Below are the code and all the weights of a small trained network. Each question names an input and a target symbol and asks about switching units off, where a switched-off unit gives its printed mean instead of its output.

import numpy as np


def w(rows, s, z=0):
    codes = np.array(rows[::2]) - 128.0
    scale = np.full(codes.shape[1], s)
    scale[-1] = z or s
    return codes * scale


def f(y):
    return y / 2 * (1 + np.tanh(0.7978845608 * (y + 0.044715 * y**3)))


def softmax(a):
    e = np.exp(a - a.max(-1, keepdims=True))
    return e / e.sum(-1, keepdims=True)


def log_softmax(a):
    a = a - a.max(-1, keepdims=True)
    return a - np.log(np.exp(a).sum(-1, keepdims=True))


def net(x, mask):
    ids = ['Θαγδεζτφψω'.index(c) for c in x.split()]
    T = len(ids)
    res = E[ids] + P[:T]
    q, k, v = (res @ M[0].T for M in (Q, K, V))
    z = softmax(np.where(np.tri(T) > 0, q @ k.T / 3**0.5, -1e9)) @ v
    res = res + np.where(mask[0], z, O[0][:, -1]) @ O[0][:, :-1]
    y = f(res @ A[0][:, :-1].T + A[0][:, -1])
    res = res + np.where(mask[1:25], y, B[0][:, -1]) @ B[0][:, :-1]
    return log_softmax(res[-1] @ U[:, :-1].T + U[:, -1])


Q, K, V, O, A, B = {}, {}, {}, {}, {}, {}
E = w([
[47,123,2],'Θ',
[83,110,169],'α',
[109,97,175],'γ',
[118,112,177],'δ',
[116,109,178],'ε',
[124,127,175],'ζ',
[114,110,178],'τ',
[112,125,161],'φ',
[122,125,177],'ψ',
[106,106,183],'ω',
],0.0077)
P = w([
[68,202,208],'0',
[163,247,126],'1',
[160,217,119],'2',
[151,207,124],'3',
[105,122,119],'4',
[140,124,106],'5',
[152,128,99],'6',
[157,155,98],'7',
[154,142,93],'8',
[152,145,93],'9',
[150,143,90],'10',
[152,148,91],'11',
[147,145,88],'12',
[143,148,86],'13',
],0.011)
Q[0] = w([
[95,172,157],'h1',
[124,3,128],'h1',
[134,132,138],'h1',
],0.012)
K[0] = w([
[84,156,118],'h1',
[254,109,144],'h1',
[120,154,127],'h1',
],0.018)
V[0] = w([
[172,141,3],'h1',
[45,86,106],'h1',
[107,120,149],'h1',
],0.022)
O[0] = w([
[252,109,94,151],'h1',
[102,57,117,252],'h1',
[96,125,134,147],'h1',
],0.024,0.0021)
A[0] = w([
[136,207,134,77],'n1',
[130,145,131,84],'n2',
[88,64,142,153],'n3',
[124,102,125,134],'n4',
[179,33,136,98],'n5',
[159,219,88,119],'n6',
[156,186,117,106],'n7',
[137,66,244,140],'n8',
[142,179,108,91],'n9',
[139,112,67,162],'n10',
[128,154,152,133],'n11',
[165,137,102,136],'n12',
[106,43,179,64],'n13',
[92,145,60,5],'n14',
[162,80,166,164],'n15',
[166,88,249,159],'n16',
[135,173,104,123],'n17',
[139,68,109,93],'n18',
[230,16,91,126],'n19',
[139,95,165,147],'n20',
[124,103,124,97],'n21',
[186,166,84,119],'n22',
[125,120,134,143],'n23',
[137,154,148,104],'n24',
],0.017,0.011)
B[0] = w([
[167,105,155,134],'n1',
[144,122,115,124],'n2',
[133,157,60,158],'n3',
[126,142,108,133],'n4',
[17,185,134,181],'n5',
[145,85,160,147],'n6',
[148,100,132,134],'n7',
[179,128,131,140],'n8',
[132,93,138,128],'n9',
[79,199,118,179],'n10',
[133,148,146,136],'n11',
[85,195,120,168],'n12',
[147,101,182,141],'n13',
[136,105,178,135],'n14',
[113,242,170,155],'n15',
[194,190,122,134],'n16',
[128,114,162,133],'n17',
[152,151,184,152],'n18',
[219,1,90,253],'n19',
[152,153,126,131],'n20',
[157,120,111,127],'n21',
[71,195,157,183],'n22',
[123,134,133,131],'n23',
[149,133,109,126],'n24',
],0.044,0.031)
U = w([
[75,213,114,162],'Θ',
[1,196,88,199],'α',
[58,136,110,255],'γ',
[20,107,77,170],'δ',
[74,128,107,70],'ε',
[64,132,105,59],'ζ',
[78,118,113,106],'τ',
[91,108,107,115],'φ',
[110,117,46,133],'ψ',
[62,134,102,43],'ω',
],0.0077,0.0074)

Each question gives the input, a string of symbols that net reads in full, and the target symbol t.
The units are the heads (3 rows each of Q, K, V and O) and the neurons (one row each of A and B). Each row of codes is followed by its name. A weight is (code - 128) times the scale printed after its matrix; where a second scale follows, it is the last column's (O, A, B and U).
mask holds one flag per unit, heads first, then neurons. A switched-off unit (its flag False) gives its mean, the last column of its rows in O or B, instead of its output. The means were averaged over made-up inputs and are rounded, as every weight is.
A unit's drop is (log p(t) with every unit on - log p(t) with that unit switched off) / (log p(t) with every unit on - log p(t) with every unit switched off).
The circuit of an input: a set's keep is (log p(t) with only the set's units on - log p(t) with every unit switched off) / (log p(t) with every unit on - log p(t) with every unit switched off). Starting from the 12 units with the biggest drops (on a tie, the unit counted first), units are removed one at a time, each time the one whose removal leaves the highest keep (on an exact tie, the one counted first), for as long as the keep stays at least 0.8.
circuit, biggest first: the units of the circuit, biggest drop first
unit that matters most: the unit with the biggest drop
top k neurons: the k neurons with the biggest drops, biggest first
input Θ ω ζ, target ψ: unit that matters most => n5
input Θ Θ γ φ ψ, target Θ: circuit, biggest first => n19, n5, n22
input α ε ω, target Θ: top 4 neurons => n19, n5, n8, n3
input Θ φ δ, target ψ: top 2 neurons => n5, n22
input ε ζ Θ ζ φ α Θ γ, target Θ: circuit, biggest first => n19, n5
input φ Θ Θ γ φ δ, target Θ: top 3 neurons => n19, n5, n16
input ε γ δ α α, target α: top 3 neurons => n19, n6, n18
input Θ Θ φ, target Θ: circuit, biggest first => n19, n5, n10
input α ψ Θ Θ α γ, target Θ: circuit, biggest first => n19, n5, n22
input Θ ζ φ, target ψ: top 3 neurons => n5, n22, n3
input Θ Θ ζ δ, target Θ: circuit, biggest first => n19, n5, n10
input φ ζ ω ζ ε, target Θ: top 3 neurons => n19, n5, n11
input Θ γ τ, target ψ: top 2 neurons => n5, n22
input Θ Θ Θ ζ, target ψ: unit that matters most => n22
input Θ α ζ ψ, target ψ: top 3 neurons => n5, n22, n10
input Θ Θ φ φ φ ω, target Θ: top 3 neurons => n19, n5, n16
input δ Θ φ ζ α Θ γ ψ, target Θ: circuit, biggest first => n19, n5
input Θ ψ Θ ζ, target Θ: circuit, biggest first => n19, n5, n10
input Θ α φ γ, target ψ: top 4 neurons => n5, n22, n10, n15
input Θ Θ Θ ψ, target ψ: circuit, biggest first => n22
input Θ γ φ Θ α, target Θ: circuit, biggest first => n19, n5, n22
input Θ Θ Θ φ, target ψ: top 2 neurons => n22, n12
input ψ Θ δ Θ α Θ ω, target ψ: top 4 neurons => n22, n10, n12, n5
